Look-ups in named tables: a row name and a column name give one cell, copied from the table.

far =
fields: kal, kololom, mef, notef
tiz: [94.31, -73.05, 2.58, 37.13]
ropo: [60.14, -75.43, 10.08, 35.93]
gupu: [48.25, -41.85, 1.34, 14.38]
tukidat: [57.64, 81.02, 29.68, 28.96]
gul: [-27.67, 0.71, 22.43, 7.91]
davegak: [56.22, 48.65, 20.44, 29.42]
gefumus: [-10.96, 55.32, 25.57, 14.94]
nosiku: [69.58, -76.54, 3.68, 25.79]
nasimol: [77.66, -52.25, 17.39, 38.38]
midos: [96.12, -86.89, 22.05, 47.83]
begevir: [74.21, -18.33, 50.76, 54.47]
rona: [56.58, 8.24, 46.70, 44.13]

What is the kololom of gul in far?
0.71
What is the notef of gul in far?
7.91
What is the kal of gupu in far?
48.25
What is the kololom of begevir in far?
-18.33
What is the mef of gefumus in far?
25.57
What is the notef of midos in far?
47.83
What is the kal of midos in far?
96.12
What is the mef of rona in far?
46.70
What is the kal of begevir in far?
74.21

Table vun
|  | mitidu | peda | kide | bepas | gov | ruvuror | keluz |
|---|---|---|---|---|---|---|---|
| sez | 0.0 | 0.2 | 0.0 | -0.2 | -0.2 | -0.2 | -0.2 |
| bavafof | -0.1 | -0.2 | -0.5 | -0.1 | 0.1 | 0.1 | -0.1 |
| razol | 0.2 | 0.0 | -0.3 | -0.2 | -0.2 | -0.3 | 0.0 |
| kunuf | 0.4 | -0.4 | -0.2 | 0.1 | -0.2 | -0.3 | 0.0 |
| vimoke | 0.1 | -0.2 | -0.2 | -0.3 | -0.1 | -0.1 | 0.2 |
| bado | 0.0 | -0.1 | -0.1 | 0.1 | -0.1 | -0.2 | -0.2 |
| bedup | -0.1 | -0.2 | -0.1 | 0.1 | -0.1 | -0.1 | 0.0 |
| dem | -0.1 | 0.2 | -0.3 | -0.3 | -0.1 | -0.1 | -0.2 |
| nesive | -0.2 | -0.2 | 0.2 | -0.2 | 0.0 | 0.1 | 0.1 |
| saf | -0.4 | -0.1 | 0.6 | -0.1 | -0.1 | 0.1 | 0.2 |

What is the ruvuror of nesive in vun?
0.1
What is the peda of saf in vun?
-0.1
What is the ruvuror of sez in vun?
-0.2
What is the peda of bedup in vun?
-0.2
What is the gov of saf in vun?
-0.1
What is the mitidu of nesive in vun?
-0.2
What is the ruvuror of bado in vun?
-0.2
What is the kide of kunuf in vun?
-0.2
What is the keluz of saf in vun?
0.2
What is the peda of razol in vun?
0.0
What is the mitidu of saf in vun?
-0.4
What is the keluz of bado in vun?
-0.2
What is the ruvuror of kunuf in vun?
-0.3
What is the keluz of vimoke in vun?
0.2
Which row has the largest kide? saf

gif
|  | kunenet | naf | mikez | gubif | nesido | suke | vot | gimetip |
|---|---|---|---|---|---|---|---|---|
| dafo | 151 | 121 | 84 | 80 | 79 | 61 | 85 | 84 |
| kot | 25 | 53 | 97 | 195 | 221 | 86 | 82 | 98 |
| rafep | 108 | 28 | 82 | 156 | 57 | 103 | 121 | 92 |
| vezibor | 24 | 53 | 97 | 197 | 218 | 86 | 82 | 98 |
| suri | 182 | 115 | 91 | 63 | 63 | 71 | 80 | 96 |
| keme | 95 | 44 | 119 | 175 | 144 | 112 | 77 | 89 |
| mefavo | 96 | 44 | 118 | 176 | 147 | 112 | 77 | 89 |
| duz | 85 | 135 | 80 | 181 | 195 | 29 | 59 | 29 |

gimetip of kot = 98
mikez of vezibor = 97
suke of duz = 29
kunenet of kot = 25
naf of dafo = 121
suke of mefavo = 112
mikez of kot = 97
gubif of keme = 175
vot of dafo = 85
Row with the largest vot: rafep

veg
         gek  vugob  gozo  zereso  pez
bis      121     58   143      75   94
tad      244    109   182     131   52
bonuva   184    118   190     175  100
faser    189    106   164     182  170
fer      198    149   172     174  158
sep      184    177   180     192  163
disazek  152    179   165     177  154
rov      165    187   172     179  153
gigoti   158    198   157     178  173
zotete   171    174   171     192  182
lekekom  165    190   170     185  207
rasezu   164    214   169     195  169
tekuni   152    216   152     183  185
tav      163    223   133     183  187

bis, gek -> 121
rov, pez -> 153
fer, gek -> 198
tekuni, gozo -> 152
bis, pez -> 94
faser, pez -> 170
zotete, vugob -> 174
sep, zereso -> 192
faser, vugob -> 106
tekuni, vugob -> 216
tav, vugob -> 223
zotete, zereso -> 192
zotete, gozo -> 171
tad, gozo -> 182
lekekom, zereso -> 185
lekekom, vugob -> 190
Row with the largest gek: tad

Table ror
|  | pasigiz | lemadud | mes | setigi |
|---|---|---|---|---|
| seladir | 6.31 | 4.94 | -1.56 | 1.44 |
| nesuraz | -8.82 | 0.98 | -2.09 | 0.69 |
| senuz | 6.40 | 5.47 | 5.89 | 1.06 |

nesuraz, pasigiz => -8.82
seladir, pasigiz => 6.31
nesuraz, mes => -2.09
seladir, setigi => 1.44
senuz, lemadud => 5.47
nesuraz, setigi => 0.69
senuz, setigi => 1.06
seladir, lemadud => 4.94
seladir, mes => -1.56
senuz, pasigiz => 6.40
senuz, mes => 5.89
nesuraz, lemadud => 0.98

nole:
         lavos   sez   kam  lepari  murok
lovolo    0.40  0.44  0.65    0.52   0.40
zetekan   0.16  0.44  0.76    0.63   0.52
vez       0.22  0.34  0.71    0.58   0.70
parusat   0.23  0.44  0.76    0.63   0.48
finit     0.22  0.37  0.44    0.32   0.63
pafe      0.23  0.32  0.70    0.57   0.71
tezar     0.18  0.37  0.70    0.57   0.69
borunu    0.18  0.41  0.71    0.58   0.54

murok of zetekan is 0.52
kam of lovolo is 0.65
lavos of borunu is 0.18
lavos of pafe is 0.23
lavos of lovolo is 0.40
sez of zetekan is 0.44
kam of pafe is 0.70
lepari of pafe is 0.57
Row with the largest murok: pafe

